Each row is shifted at random along 7 fixed directions that mean nothing.
Known rows, with every step that occurs:
dupi-devap-dano-rosapod-fofi-kivuf-sopes-tuse-nakeniz: [  54 -107  168   30    9 -152  -29 -264  -55   21 -106  -26  212 -144
   45  -47 -299  194  -57  -13   35   95 -189  -89  -20 -208  211  120
   76  -76  -15 -283   50 -101   81  181   79   52 -115  103   52  159
 -180 -135 -112   89  178  229  121   -7   25  -20  -12 -144 -168  300
  -25 -158]
fofi-sopes-tuse-kivuf-nakeniz-roradu-rosapod-sipa-dupi-devap-dano: [ -26   12   61  199  -23   47   86 -254 -261   57  -88  -54   56  -36
   57  -26 -174  192  -78   18   27  120   75  -41   17 -202  127  263
  138  -33  -89 -189   49  -76   -4  284  -54  -29  -40  -39   -2   96
 -109   42 -111  -46  251 -176  103   28   44   17   -1 -170 -168  304
   46 -152]
sipa-dano-rosapod-kivuf: [ -56 -230  245  -34   71   18   29 -198  -16  130 -155 -136   37  -31
   92  -30 -138  164   -1   61  127   56    2   30   68 -272   29  106
  134  -74   42  -18 -156   98   77  111  -96   89  -27 -111   46  154
 -287   22 -116   47  -15   88  -62   79 -144  -22  -29 -119  -80  309
 -114 -275]
rosapod-nakeniz-dupi-devap: [ 102  -33 -182   83   65 -330 -114 -320   56  100 -137 -109  160   -9
   96   -8 -121   30   57  107   17  -53    7  -21  -23    9   29  138
  108  -36   14  -54   29   48   34  244 -110   -6  -76   95  110  190
  -75  136  -47   75  293  100  158  -22  159  159  -71 -269   49  280
   67 -120]
roradu-sipa-dupi-devap-dano: [ 101  -55  257   61  -11 -198   30 -131 -444  135  -50   -6  255  -65
  109  -50 -267  199 -119   60   48  -15   20   34   91 -312   13  142
  -55  -53    6 -223 -157  149   49  -76 -239   34  -86    2   59   28
 -211   -9  -68  104   21  -55 -105  100  -45   -2 -119  -88    6  325
   10 -105]
sopes-rosapod-nakeniz-kivuf: [   7  -68  157   15   48 -165 -111 -179  -11  144 -104 -251  259 -132
   49   56 -266  185   60   44   53  -55 -180  -31   82  -37  -13   51
   91  -27   54   21  -66  176  121   14  -21   70 -152   68  112   10
 -227  -69  -78  120  -31  100 -132    5   34   72 -135 -128  -63  331
  146   25]
devap-dano-nakeniz-kivuf-rosapod-fofi: [   1   33   93  114  -64  -23   78 -190   48   19  -70 -206  224  -45
    4   59 -149  132    7   97  160  178 -116 -222   45   30   95   11
  122  -30   47 -111   27  -44   22  103  -13  109 -177   -6   47   52
  -96   -1  -11   16  193  299   -3  -23 -132  -84  -18  -86 -126  235
  102   39]
tuse-kivuf-nakeniz-sopes-fofi-sipa-dano-devap: [  26 -105  -48   64  165 -239 -196 -239  -18  129 -160 -159  -22  -74
   15   75 -359   83   50   82   19   52   52   90  -75 -230  -16   59
  105  121  -49  -69   62  -85  110  140  -49  -87  -29  138  145   93
 -266   98  -17  104   30  -25 -106   -6  130  -69 -106 -270 -147  239
    1 -276]
dupi-devap-dano-roradu-tuse-nakeniz-kivuf-rosapod-fofi-sopes: [ -42   -5  162  293 -178  -61  223 -129 -120   13   -8  -90  176   11
   45    6 -278  192 -198  -34  201   67  -48 -263   27 -106  154  244
  127  -13  -83 -491   33  -24   33  112  -42   48  -25   72   34   71
   37  -64  -18 -117  284  -22  173  -14   14 -180    8  -33 -260  272
  152  -46]
sipa-roradu-rosapod-nakeniz-kivuf: [-169  -75  182  142  -41   92   -9 -233  -60   67 -100 -133   87  -52
   51   56  -89  190  -33    8  125   74  127 -104   29  -11   23  176
  115  -69   89  -94  -20  227   64    1  -54   91  -49   20  101   19
 -196   43  -73  -12   23  -21  -63   24  -46   74  -19  -77 -127  270
   26   -5]
fofi-sopes-rosapod-sipa-roradu-tuse-kivuf-nakeniz-dupi: [  61 -116 -172  220   35  -25  -98 -338 -122   67  -98  -52 -105  -18
  102  -52  -33   43  -58  112  -64  111  225   -3  -58 -180   56  249
  119  -58  -15 -161  106   68   23  343  -81  -29   63   78  205  142
 -130  143 -109   37  165 -157  143   -9  103  129   18 -226   49  357
    6 -165]
kivuf-rosapod-sipa-roradu: [-110   47   77  104  -17 -182  -60 -339  -15  -35  -51   -8  138  -10
    0   77 -100  -15  -62    8   62   94  -84 -161  -20   63  178  135
  101  -31  103  -64  150   78   27   41  104  -19 -203  130   89  108
  -91   44  -68  109  195   33  209 -115   80  -20  -20 -159  -86  161
  140 -149]
fofi-sopes-kivuf-nakeniz-rosapod-sipa: [ 194 -164 -118  127  120 -253 -131 -302   38  101 -122 -152 -161  -14
   75  -55  -73   12   -4  172  -72  -45  113   66   -1 -196 -109  201
   27   52   -9 -163  -38   83   40    7 -143 -142   54   39   25   84
 -116  110  -35  132  105 -116  -19   14  182  243 -157 -262   76  405
   54 -268]
sipa-roradu-rosapod-kivuf: [-126  123  205  202 -159  235   68 -228 -135  -36  -41  -95  -80    0
  -13  157  -15   95  -64  -59  202  278  120 -273   12  -35   95  112
  169  -72   49  -12  137  180    5   65   83  118 -132  -43  141  -17
  -61   14  -55  -76  193  -68   67   -7 -230   -6  107  -91 -155  163
   85 -148]
tuse-kivuf-nakeniz-roradu-sipa-dano-dupi-devap: [-177  -64  129  168 -168  -13  232 -171 -246   78  -49   23   66  -77
   22  -78 -194  169 -130   43  102   28 -106   11   38 -262  167  100
   80  -82  -85 -191  -77  -56  -34  213 -231   30 -134  -10   63  142
 -104  152 -112  -19  255    5  147  -12  -17 -192   84 -115 -258  309
   52  121]
nakeniz-kivuf-rosapod-sipa-roradu-tuse: [-231   75  166  118 -164  -58   88 -221  -88   63  -18  -57  143   -7
   50   39 -161  136 -122  -42  146   77 -220 -149   41  134  192  164
  136 -125   49 -124   -4   83   62   -1   73   94 -197   55  123   85
 -107  -19 -103  -38  144   -8  168  -61  -29 -168   -7  -33 -224  234
  180  122]
kivuf-rosapod-sipa-dupi-devap-dano-roradu-tuse-nakeniz: [ 105  -80  104  307   75 -199   28 -213 -280   47  -12  -69  211   30
   -8   23 -269   38 -104  103  109   89  103 -158   13 -170   75  137
  106  150  -44 -321   58   -5   -4  169  -64    4  -34   80  -47   24
  -14   57   45   24  187 -155   58  -18  -41  -81  -80 -135  -80  172
  139 -166]
devap-dano-rosapod-nakeniz-dupi: [  71 -190  194   36  -23  -57   70 -180   25   63  -62 -128  277  -86
  128 -123 -182  228  -26  165   66   35  -13   31   73 -239   -2  148
   31  -58   24 -199 -172   29   89  145 -185   87   13   23   16   74
 -212  -26  -98   60  -19  100 -121   55  -75   33  -99  -40  -66  358
  -48 -138]
fofi-rosapod-sipa-roradu: [ -25   29  132   44   19  -85  110 -214  109  135  -69 -159   79  -12
   14   46 -135  119   -8   54  124  -32  126 -111  136  -19  -62  160
   97   -9   44  -68  -64  235  -23   74 -104   22 -114  -22   49   20
  -34   67  -37   21  132 -117   72   27   26    1  -83 -136  -31  232
  144 -178]
roradu-rosapod-kivuf-sopes: [ 123  -46  221  199    6  -53  -26 -252 -279  126 -116  -84 -133    0
   48   62   33   82  -47   88   78  101  119 -115   26 -132  -28   97
   57  -54   79 -158  -28   32   -2   16 -105   19  -61   -5   44   36
 -171   55  -58   69   30 -131  -57   39  -79  199  -44 -210  -41  337
  -17  -58]
sopes-fofi-rosapod-nakeniz-dupi-devap-dano-roradu: [  78  -39  111   15  -13   62 -132 -219  -17 -165  -62  -37  273  -76
  103  -20 -272  149  -38  -57  105  199  -75  -91  -62 -193  243  240
  157  -93  -44 -207  165  -11   28  360   97  121 -117   14  179  178
 -185  -42 -142  -42  243  253   57    7  130  -53   84 -109 -203  265
  -60 -186]
nakeniz-dupi-devap-dano-rosapod-fofi-sipa-roradu-tuse-kivuf-sopes: [  -7  116   44  290 -172   -4   78 -243 -288  -63    2    9   19 -119
  -55   16 -197  152  -71  103   61  337  316 -231  -61 -245  141  166
   39   16  -45 -307  181   22   -9  242  -29   74  -95  110  234  -43
  -84  -12   -2  -11  263   79   22   28  -44   59   78  -69 -142  216
   12 -261]
fofi-sopes-kivuf-rosapod-nakeniz-roradu-sipa-dupi-devap-dano: [  87    7 -201  153  -54 -182  203 -257 -192  149 -126 -242    7   85
   80  -41 -103  140  -36   92  110  -51   68 -107  102  -34  -46  178
  155    5  -61 -108  -38    7  -97  408 -200  -32  -21 -168  -13  161
  135  224  -20  -66  625 -109  314   36  122  181  -56 -201   -9  286
  241 -203]
tuse-nakeniz-kivuf-rosapod: [ -94 -115  145   92 -109 -172   -8 -253   71   46 -102    9  163 -118
  125  -76 -134  164 -116   -3   45   -7 -354  -24    1  -50  287  109
   51 -182   51 -122    0 -147  140   71   14  -22 -115  234  110  181
 -225  -19 -160  146   71  197  130  -62   74 -184   -3 -154 -216  378
   20  110]
dupi-devap-dano-roradu: [ 151 -134  143   55   71 -184   42 -177 -139   13  -27   92  341  -22
  134 -134 -180  127 -165   20   14  -25   53   20   49 -284   97  206
  -72  -64  -31 -430  -96  151   18  -36 -213  -38  -12   81   97  150
 -163    4 -117   72  117  134   70   48   26   62  -75  -54   -3  358
  -35 -179]
dupi-devap-dano-rosapod-sipa-roradu-tuse-nakeniz-kivuf-sopes: [-149  -29  103   23   56 -173   91 -236  -44  184  -99 -118  331 -128
   -9  -60 -384  204    3   17  141   36  -32 -165   21   73  241   99
  175 -113    8 -215   32 -119   -7  157  -27  109 -223   59  136  171
 -200   13 -116  -31  178  300  178   12 -103 -227  -23 -174 -227  231
   31   61]
kivuf-devap-dano-rosapod-fofi-sopes-tuse-nakeniz-roradu-sipa-dupi: [ -62  -66    0  114   36   48  156 -157 -114  162  -94 -212  134   14
  -28   39 -194  171  -66   93  200   97  -42  -59   26   17   95  154
  236   23 -113  -59   63 -190  -18  456  -76   -1   11 -126    8  147
  -17   71  -90 -131  332 -139  180   35  -30 -104   25 -198 -111  243
  105  -95]
sopes-kivuf-devap-dano-roradu-tuse-nakeniz-dupi: [ 143 -135   27   78    9 -214   -5 -118 -257   77   16  -36  243 -104
   84 -119 -325  244 -150   57    2   14 -104  100   11 -251   88  -20
   -1  -15  -99 -284  -48   89   47  208 -121   13  -76  226  167   62
 -125  -13 -107  102  116   52   85   -7 -129 -106  -94  -96  -47  416
  148  111]
nakeniz-sopes-tuse-kivuf-devap-dupi: [-103   95  173   81 -126   72  -91 -222  -45  -34  -46   81  192 -157
  112   53 -160  143 -127  -35   71  276 -201   77  -91 -181  326  130
  107 -172  -37 -101  134 -135  165  100  111   23 -131  145  270   80
 -244 -119 -175   21   73  190   22  -44 -122 -230   54 -158 -215  285
  -69   -2]
nakeniz-dupi-devap-dano-rosapod-kivuf-sopes-fofi-sipa: [ 176  200   85   60 -125 -239  211 -140 -114   69  -14 -262   96  -54
   10   25 -368  211   69   96  118   77  -84 -165   77 -174  -76  -21
   65   10  -31 -206  -54  -51    1  281 -112   50 -214   13   74  -26
  -14  -30   11   13  340  126   32   29    9  -18  -71 -116 -163  285
  253 -207]
rosapod-fofi-sipa-dupi-devap-dano-nakeniz-roradu-tuse-kivuf-sopes: [  93  -84   10  239   30 -147   37 -264 -408   86  -66   37  104  -81
   67 -112 -223  230 -119  199  -35  102  181  -16   11 -255   54  208
  -17  -25  -46 -443  -70  -61    5  164 -236  -28   14   71   15  108
 -160   46  -83   21  135   -3    0   77   97  102  -50 -107  -47  410
  -50  -75]
rosapod-kivuf-sopes-tuse-nakeniz-dupi-devap-dano-roradu: [   6  -54  106  -25  171   68  -85 -121 -105   58 -118 -144  233 -110
  -13   60 -265   90   87   33  146  221   86   34  -83 -245  199   -1
  192   -4  -30 -111  148  -56   22  334   -3   28 -140   32  186   78
 -296   35  -79  -56  142  371  -99   89 -133 -131   16 -259 -145  244
 -103 -153]
sopes-tuse-nakeniz-roradu: [ -51  104  -60  270 -118   98   57 -191   99  -42   59  -98   34  -26
 -110  165  -88  -57  -87   19  124  252  114 -100  -64    5   64   92
   90  175  -90   29  232   54  107  143   37 -127    3  165  100 -124
   49   11   45  -60  203 -113  -19  -29  -97  -54   22 -138  -76  166
  232  -15]
devap-dano-roradu-tuse-nakeniz-sopes-fofi-kivuf-rosapod-sipa-dupi: [ -20   33   29  207  -58 -121   63 -227 -190  -25   35 -184  146  -25
   50   58 -396  196 -137    9  130  168 -184 -189   12  -11   91   62
  147   46  -37 -265   65 -118  101  210  121   44  -75  170   12   36
   39  -65  -14  -46  218  -99  206  -79  -22 -258  -43  -61 -225  228
  266  -35]
dano-roradu-rosapod-sipa-dupi-devap: [  58   57  -65  314   58 -133  -49 -285 -237  -16  -41  -42   64   89
  -51  117  -99  -41  -39   29  100  140   98 -274  -36   27   71  149
  129   73  -22 -130  151   74  -65  209   16   27  -91   20   61   96
   27  136   16   -6  326 -185  246  -60   28  120   31 -209  -60  152
  132 -196]
nakeniz-roradu-rosapod-kivuf-sopes-fofi: [  66   26   32  296   83  -70   -4 -270 -189   81  -72 -212  -98  137
   94  168  -68   67  -68   29  132   48   22 -129   10   85 -127  138
  131   49   27 -148   16  -95   28  161  -56  -84    9    7   34   68
  -39  101   -7  -79  208 -218   58   -7    9  184  -73 -169 -115  249
  186  -77]
fofi-sopes-rosapod-sipa: [ 162  -10  -12   78  122  -51  -79 -181   63  122 -133 -219   37   11
   30   69  -63  -29   28   66  100   69   34 -137   49   28   16  195
  179  -28   22   30   85   58  -12  212  -36  -33  -41 -116  135  130
 -105   54  -73  -17  167  -62   82   48   62  103  -18 -293   51  262
   24 -226]
kivuf-rosapod-fofi-sopes-tuse: [ 109  -59  185   60  -64 -149  -30 -238 -148   60  -68  -43   17  -35
   27   81  -38   69  -87   45   12   62  -40  -10   -8 -139   15  148
   12   11   43 -178    0  145   75  -17   -4  -55  -66   75   24   14
 -114  -58  -62  150   83 -163  -33  -31  129  204  -92 -142   34  360
  112 -109]
nakeniz-sopes-fofi-rosapod-kivuf: [ 106  -41  -10  116   92 -138 -183 -315   38   31 -125 -166  -34    6
  169  100 -192  143  -25   10   68   84 -120  -34  -23  -44   11  221
  129  -59    3  -84   43  -68  148  127  101  -10   -5   69  128  174
 -171  -17 -103  -10   99  -62   51    1  168   52  -70 -186  -83  318
   26 -231]
nakeniz-dupi-devap-dano-roradu-tuse: [  58  110  -10  106 -105   39   74 -105 -200   10   26   -6  209   -8
    1   16 -147   52 -101  -28  167  246  134 -133  -26  -55  179  115
  103  -41 -131 -191  115   75  -36  218  -46  110 -115    4  267   60
  -51   38  -59 -115  300  126  117   49 -174  -83   80  -89  -81  219
   51   12]
sopes-rosapod-fofi-sipa: [ 217  -72  117   16  198 -103 -139 -150   -7  165 -171 -201  102  -64
   88   17  -91  109   58  119   74  -18 -136  -61  121   60   35   96
  132 -100   24   63  -38   70  -13  190  -78    3  -98 -127  142  163
 -218   37 -136   47  106  111  -39   82   81  179  -43 -225   24  342
   -4 -172]
fofi-rosapod-sipa-dupi-devap-dano-roradu-tuse-kivuf-sopes: [  78   96  166  154  -97  -10  232 -179 -263  117  -28  -44   96  -50
   -5  -53 -185  167  -94   53  125  145  174 -202  111 -240  113  127
   98  -49  -64 -279  -12  -16 -123  271 -147  109 -149  -72   72   22
   26   28  -46  -37  283  -31  150   56 -133  -77   29 -141 -154  280
   69  -93]
rosapod-fofi-sipa-roradu: [ -46  167  100  123  -65 -230   86 -198  -37   43   17 -132  103  -44
  -47  126 -265  141  -46   50   89  -13   38 -178   89   23 -105   65
    7   65   42 -118   -4  347   51 -102  -62  -30 -173  145   40  -92
   30  -32   26   71  143 -112   67  -44   63   28 -117  -62  -29  196
  314 -204]
sopes-tuse-kivuf-devap-dano-rosapod-fofi: [  13  -31  136  -14  173 -113   -8 -148  133  182 -158 -209  374  -11
  123   61 -264  203   -5  -31  172    6 -389  -30   90   45  152   39
  224  -81  -46   25  -11 -197   55  268   68   65 -161  -84  119  230
 -171  -87 -128  -44  187  154  159  -26 -194 -123  -68 -161 -197  165
   55 -135]
roradu-rosapod-fofi-sipa-dupi-devap-dano-nakeniz-sopes: [  68  200  -40  311 -265 -178  105 -356 -250  -96   17   -8   60  -62
  -26    6 -255  186  -80  112   54  236    0 -359  -33    8  148  154
   76  -44  -53 -278  117  -77   -2  231   30  118 -144   79    0   90
   65  -10  -42   16  396   32  272  -76  134  -11   73  -81 -127  322
  182  -80]
fofi-rosapod-nakeniz-dupi-devap-dano: [  23    9  183  312 -235 -141  -29 -261  -58 -175   21   27  155   -3
  135   -8 -317  160 -174   -3   56   90   -3  -96  -30 -385   56  431
   33   46  -50 -384   44  103  176  148   40   68   40  155   -4   19
  -72 -143   -9   22  102 -157   -3  -18  253  -66  -62   22 -179  242
   64 -339]
fofi-kivuf-devap-dano-roradu-tuse: [  74   45   -9   76   53 -115   15  -71 -189  140  -27 -113  124   61
   -3   74 -201  101 -156  -84  175   81   59  -67   63  -42  -19  114
  104   54 -143 -252   35  187    9   84    4   70  -63    6  162   52
   -8  -23  -23  -80  189 -214  188   34  -93  -81  -60  -98  -40  157
  140  -28]
sopes-kivuf-devap-dano-roradu-rosapod-fofi-sipa-dupi: [ -19  139  359 -110  -68 -136   78  -65 -413   86  -38 -128  286 -176
  -22    6 -427  427  -45  -65  125   15 -441 -155  158  -23  178 -138
  113 -169  -27  -55  -66  135  -81  158   71  189 -441  -14   80   61
 -127 -132 -194  108  219  135  200  -44 -127 -146  -22  -75 -264  341
  257   52]
fofi-sipa-roradu-tuse-kivuf-sopes-rosapod: [ -29   19  100  222   21 -147  -36 -186 -162  177  -63  -63    1   34
  100   92 -218   89 -144  -60   83  -27   41  -27   38  -75  -13  211
   84   -4  -26 -196    0   80  105  117  -15  -46    7   75  197   59
 -159  -14  -61  -21   30 -265  106   16   88  -32  -76 -115 -131  227
  123 -162]
dano-nakeniz-rosapod-sipa: [  58  -98 -128  168    1 -219   54 -334  306   51  -78  -80  105  111
  189 -119  -74   12  -82  141   79  -80 -252  -81   35  123   78  252
  127 -107  -11 -207 -111 -208   59  181 -110  -22   41  -17  -11  324
  -27  102 -106  -53  239   62  299  -60  133  -63  -28 -134 -106  356
   62  -58]

Rows:
[ 171   98   51   11 -111 -133  157 -214  -74   87  -39 -135   36  -40
   23  -42 -217   76    4  140   78  105  167  -47   30 -203  -31   62
   51    3  -17 -252  -56 -125  -39  253 -231  -11  -71  -84   46   12
  -40   74   -8   57  315  209  -24   71   83  -19   -5 -160  -31  370
  113 -139]  kivuf-sopes-fofi-sipa-dupi-devap-dano-nakeniz-rosapod
[  -8   39   74  161  143 -175   21  -88 -139  148  -78 -155  233   23
  107   65 -387  291 -119   18  189   -9 -189  -38   95   11    6  148
  169  -20  -56 -217  -51   35   27  192  -29   77 -115  -12   97  154
 -102  -12  -81 -121  161 -181  209   -2  -45 -211  -76  -77 -144  124
  114 -150]  rosapod-fofi-sipa-roradu-tuse-kivuf-devap-dano-dupi
[  14   90  126   96 -148 -101  179 -203 -337   75   57  -97  360  -87
  -15  -44 -377  213  -68   67   72   84 -142 -172  100  -35  118   86
  111  -38  -83 -221  -63   25  -30  223  -58  152 -220  -33   21   48
  -16  -57 -107    0  262   48  124  -15  -74 -107  -19   -5 -111  344
  280  148]  sopes-rosapod-sipa-dupi-devap-dano-nakeniz-roradu-tuse
[  40  -42  103  169   25 -141  107 -231 -116   78  -12  -46  264   42
   60  -40 -252  111 -110   38  115   54  109 -157   61  -59   46  258
   83    9  -40 -327  -48  120    1   45  -85   79  -41  -49   61  113
  -63    2  -46  -70  190  -81  130   23  -92    8  -71  -22  -62  181
   83 -200]  dupi-devap-dano-rosapod-sipa-roradu-tuse
[ 170  -45   62  125  -21  -87  154 -228 -199  179 -117 -111  178  -50
   75 -103 -110  141   -3  171   77  121   23 -132  107 -153  124   27
  125  -87   -4 -184  -87 -133  -90  271 -193  108 -140 -118   21  137
  -68  107  -56   26  283  101   79   37 -206  -32   -5 -182  -56  311
   14   40]  roradu-tuse-kivuf-rosapod-sipa-dupi-devap-dano-nakeniz
[   6  -62   64  234  -33 -111  -46 -236  150   23 -131 -143  -12  -62
  121   10 -153  130  -56   93  102   65 -322 -118   12   37  205  128
  167 -105   23  -77   57 -199   88  218   48  -84  -28   59   56  198
 -114   14 -102  -23  221  156  137  -32  126  -83   -4 -215 -243  333
   42 -170]  tuse-nakeniz-sopes-kivuf-rosapod-fofi-sipa
[ -20   22  165  323  -13 -133  -90 -222 -214    4  -87 -106   82  100
  161  105 -305  142  -77  -55  144   42 -132 -104  -25 -181   35  261
  178   -6  -59 -257   23  -63  125  159   75   90  -43   36    8  128
 -179  -25  -27  -66  107 -151   48  -21   31 -123  -80  -99 -265  153
   60 -248]  roradu-rosapod-kivuf-nakeniz-dupi-devap-dano
[-154 -178  235   -3   69 -304  -19 -152 -425  155  -81 -101  303 -141
  -22   14 -456  269  -16   71   86 -140 -122   96   45 -161   -1   94
   58   44  -14 -179 -167  188   48   -8 -152   85 -220   69   -8   91
 -279   52  -94   82  -10 -103  -74   12  165  -48 -135  -95 -147  303
   90  111]  rosapod-nakeniz-roradu-sipa-dano-dupi-devap
[  76    4    5  337 -115  -40   12 -195 -191  -28   78    1   45  -73
  -11   48 -215   89 -185   74   78  227  105  -56  -84 -207   72   46
   39   72 -112 -354  106   73   75   75  -46  -11    9  227  163  -75
   27    1   -1    6  168  -66   49  -60 -191 -113  -22 -120  -94  298
  168   44]  dano-roradu-tuse-nakeniz-sopes-kivuf-devap-dupi
[ 220   27  -37  322  -54 -276  -56 -316  -62   43   31 -167  -39  -74
    2   75 -287   95  -73  138   21  100   31 -187  -13   40  -48  136
   55  128  -50 -176  100  -41  106   75   20  -41  -37  237   34  -47
   50  -34   31   45   87 -299   -3  -62  112   10 -113 -175  -49  329
  272   74]  roradu-tuse-nakeniz-sopes-fofi-rosapod-sipa
[ 116 -176  232   72   86 -226   63 -191 -271  166  -73  -73  380 -139
  120 -153 -337  288  -92   76   30 -105 -142  -75   88 -119  171   67
   53 -141   -9 -421 -127  -46  -23  162 -191   74 -128   77  114  172
 -192  -33 -164   80  140  347   64   34  -13   10  -66  -89 -115  494
   74  140]  dupi-devap-dano-roradu-tuse-nakeniz-kivuf-sopes-rosapod-fofi
[  42  -62    0 -128  257 -166  -39  -57   24  229 -100 -243  383 -135
  -65   44 -325  174   70   29  113    4  -22  103   41  -21   65 -126
  114   71  -78   -1   41   87   30  167  -70  -15 -194  115  184   19
 -216   32  -62   62   92  233  -51   45 -126 -137 -125 -226  -26  267
  133  121]  sopes-tuse-nakeniz-kivuf-devap-dano-roradu
[  38 -153   45  197  -47 -242   87 -197 -167  181 -108 -157  -44   -6
  119  -45 -209  226  -38  194   59  -52  -18   18   77 -166  -82   54
   87   20  -29 -193 -217   16   73  288 -187   55  -18   59   13  106
 -145  100   -7   62   78 -137   -9   12   75  -41  -98  -82 -113  387
  101   -1]  roradu-tuse-kivuf-rosapod-fofi-sipa-dano-nakeniz-dupi
[ 111 -139   11  349  181 -108  -30 -300  -99  112 -118 -217  -88  102
  147   82  -99   98  -69   97   97  -33   29  -71    4   27 -107  146
  135   48   37 -204   -9 -204   54  239 -131 -146  110   82  -21  131
  -80  145  -22  -50  154 -188   41    5   37  135  -90 -228 -116  310
  113  -80]  tuse-nakeniz-roradu-rosapod-kivuf-sopes-fofi
[ -61  -11  195  268 -158 -181   86 -263  -76   -3   28  -30   55  -58
  138    9 -342  261 -197  -10   47  -47 -100  -85    8  -36   23  197
    3  -47   18 -356  -51    4  170    8  -51  -93   26  278   41   40
  -90  -55  -90   27   32 -210  101  -64  200 -133  -67  -24 -239  387
  221  -24]  tuse-nakeniz-sopes-fofi-sipa-roradu-rosapod
[ -12   15   90   50  -55   16    6 -230 -180   -1  -67 -201   69  -58
  -20   73 -340  212   16   47  208  108  -48 -129   21  -43   19  109
  207   54  -96   -5   43   10  -16  333   10  184 -191  -55   99   52
  -57  103  -44  -30  314  -66   -3  -16  -23  -95   13 -105 -244  177
  170  -68]  sopes-fofi-rosapod-nakeniz-roradu-sipa-dano-devap-dupi
[  24 -118   36  -86  151  -63  -90 -107 -135   98 -113  -72  221 -147
    8   -9 -279  144   15  -13   56  113  127  133  -58 -298  131   35
   67   -5  -60 -239   59   48   52  273  -45   -8  -78  151  223   71
 -296   21  -80   44  101  258  -41  105   25  -76  -32 -219  -86  311
 -100  -97]  fofi-kivuf-sopes-tuse-nakeniz-dupi-devap-dano-roradu
[ 111   39  168   65   83 -210   24 -112 -209  164  -54 -315  244  -98
   -5  125 -376  246   46  131  131   68 -123  -19   88 -174  -82  -36
  138   65  -14 -127  -52   11   28  176  -36  100 -185   -2   91  -16
 -132  -45  -50   64  113    9  -54    8  -61  -65 -132 -131  -15  280
  199 -110]  nakeniz-sopes-rosapod-kivuf-devap-dano-dupi
[-114  -45   96  121 -129   -2  120 -353 -146  -71  -21   60  171  -87
   40  -85 -255  186 -113   22   34  202 -148  -38  -76 -277  302  177
  106  -80  -47 -235   89 -222   89  361   56   10  -59  106    0  159
 -119  -55 -163   28  308  196  214  -34   -2 -116   72  -90 -209  332
   43 -201]  sipa-dupi-devap-dano-rosapod-kivuf-sopes-tuse-nakeniz-roradu
[ -45   16  184   32   70  -64  -79 -146 -188   82 -103 -210  337 -133
   -8  108 -379  232   47  -85  178   99  -75 -183   23   35  156   20
  195  -44  -46 -120   78   55   -9   57  106  145 -253  -19  160   92
 -203  -48  -99  -71  171  222   35    3 -117  -20  -56 -152 -278  226
   73  -15]  dupi-devap-dano-roradu-rosapod-nakeniz-sopes-kivuf
[ -53   32  216  188 -179   82  143 -230  -88  126   -7  -83  -50  -34
   31   12  -85  107 -108  103  100   82   84 -116   71    0   47  186
  141  -90  -23 -232  -41  120  -10  111 -122   45   -9 -105   65   25
  -23   20 -114  -69  148  -59   20   11   54   30   22  -56  -95  375
  166   -6]  kivuf-nakeniz-sopes-rosapod-fofi-sipa-roradu-tuse
[  10  -98  224   73  -82 -322  154 -130 -333  185  -22  -18   45  -84
   29  -65 -271  251 -147   24   33 -119  -23   34  131 -242  -13    8
  -47   34  -81 -262 -202  209   59   -7 -143    5 -143  177   69   -1
 -142   -1  -59  161    4 -248   39  -10   63  -60 -133  -18 -159  384
  209   42]  fofi-sipa-dano-roradu-tuse-kivuf-rosapod
[ -72  -17  -42   81   84    3 -173 -326    2  -50 -118 -144  -21  -43
   42  125  -68   16    1   29   60  253   90  -97  -68   14  111  156
  147  -25  113  -79  194   24   55  126  126  -49  -62   65  202  103
 -159   75  -55   11  204  104   61  -15  137   81   18 -208  -57  207
   -3 -237]  nakeniz-sopes-fofi-kivuf-rosapod-sipa-roradu
